Below is a small trained network, with its code and all its weights. Each question gives an input and a class and asks what happens when units are switched off, that is, made to give their printed mean instead of their output.

import numpy as np


def w(rows, s, z=0):
    codes = np.array(rows[::2]) - 128.0
    scale = np.full(codes.shape[1], s)
    scale[-1] = z or s
    return codes * scale


def f(y):
    return np.maximum(y, 0)


def log_softmax(a):
    a = a - a.max(-1, keepdims=True)
    return a - np.log(np.exp(a).sum(-1, keepdims=True))


def net(x, mask):
    res = np.array(x, float).reshape(1, 5) / 4 @ E
    y = f(res @ A[0][:, :-1].T + A[0][:, -1])
    res = res + np.where(mask, y, B[0][:, -1]) @ B[0][:, :-1]
    return log_softmax(res[-1] @ U[:, :-1].T + U[:, -1])


A, B = {}, {}
E = w([
[255,84,110],'x0',
[121,118,110],'x1',
[120,118,107],'x2',
[129,128,128],'x3',
[170,212,101],'x4',
],0.0083)
A[0] = w([
[33,172,146,113],'N1',
[120,82,110,187],'N2',
[37,182,100,81],'N3',
[154,67,118,166],'N4',
[149,211,54,89],'N5',
[95,52,170,127],'N6',
[208,94,96,143],'N7',
[144,174,92,106],'N8',
[123,96,166,149],'N9',
[106,67,179,108],'N10',
[185,122,172,148],'N11',
[138,193,157,128],'N12',
[82,154,155,88],'N13',
[96,60,126,161],'N14',
[177,93,134,95],'N15',
[43,164,136,161],'N16',
[104,140,5,254],'N17',
],0.012,0.0068)
B[0] = w([
[180,59,103,224],'N1',
[179,194,152,186],'N2',
[201,92,87,206],'N3',
[147,126,154,193],'N4',
[81,160,1,186],'N5',
[85,195,80,184],'N6',
[175,103,138,228],'N7',
[42,175,47,161],'N8',
[29,233,142,162],'N9',
[27,212,21,167],'N10',
[128,87,150,190],'N11',
[207,197,95,167],'N12',
[167,82,73,165],'N13',
[91,199,131,188],'N14',
[138,82,53,169],'N15',
[166,28,201,233],'N16',
[192,168,250,255],'N17',
],0.0062,0.0074)
U = w([
[105,173,181,235],'0',
[96,158,154,213],'1',
[117,2,68,29],'2',
[34,246,13,2],'3',
],0.0089,0.0029)

Each question gives the input, the list of numbers given to net, and the class t.
The units are the neurons (one row each of A and B). Each row of codes is followed by its name. A weight is (code - 128) times the scale printed after its matrix; where a second scale follows, it is the last column's (A, B and U).
mask holds one flag per neuron, in row order. A switched-off neuron (its flag False) gives its mean, the last column of its row in B, instead of its output. The means were averaged over made-up inputs and are rounded, as every weight is.
A unit's drop is (log p(t) with every unit on - log p(t) with that unit switched off) / (log p(t) with every unit on - log p(t) with every unit switched off).
The circuit of an input: a set's keep is (log p(t) with only the set's units on - log p(t) with every unit switched off) / (log p(t) with every unit on - log p(t) with every unit switched off). Starting from the 12 units with the biggest drops (on a tie, the unit counted first), units are removed one at a time, each time the one whose removal leaves the highest keep (on an exact tie, the one counted first), for as long as the keep stays at least 0.8.
units of the circuit, in order: the units of the circuit, biggest drop first
top k neurons: the k neurons with the biggest drops, biggest first
drop when u is switched off: that unit's drop, to one decimal
input [-7,4,-6,6,-8], class 3: top 4 neurons	[N10 N6 N14 N9]
input [7,4,-7,7,8], class 3: top 2 neurons	[N5 N16]
input [3,3,-2,-1,-4], class 3: units of the circuit, in order	[N16 N10 N1]
input [-5,-6,0,-1,4], class 2: top 3 neurons	[N1 N16 N3]
input [-7,-5,-4,-4,7], class 2: units of the circuit, in order	[N16 N1 N3]
input [-3,-3,-3,0,-7], class 3: units of the circuit, in order	[N10 N6]
input [-8,1,0,-3,-2], class 2: top 3 neurons	[N1 N16 N3]
input [4,8,8,3,-2], class 0: top neuron	[N17]
input [-7,8,4,1,0], class 2: units of the circuit, in order	[N1 N16]
input [-8,-3,-3,-4,-1], class 2: top 4 neurons	[N1 N16 N3 N13]
input [-6,0,-5,-5,-3], class 2: top 2 neurons	[N1 N16]
input [-5,4,-1,4,4], class 2: drop when N3 is switched off	0.2
input [-6,-6,0,2,5], class 2: drop when N13 is switched off	0.1
input [-6,4,0,1,3], class 2: top neuron	[N1]
input [-7,8,2,-6,7], class 2: top 3 neurons	[N16 N1 N3]
input [3,3,-1,-4,8], class 3: drop when N5 is switched off	0.8
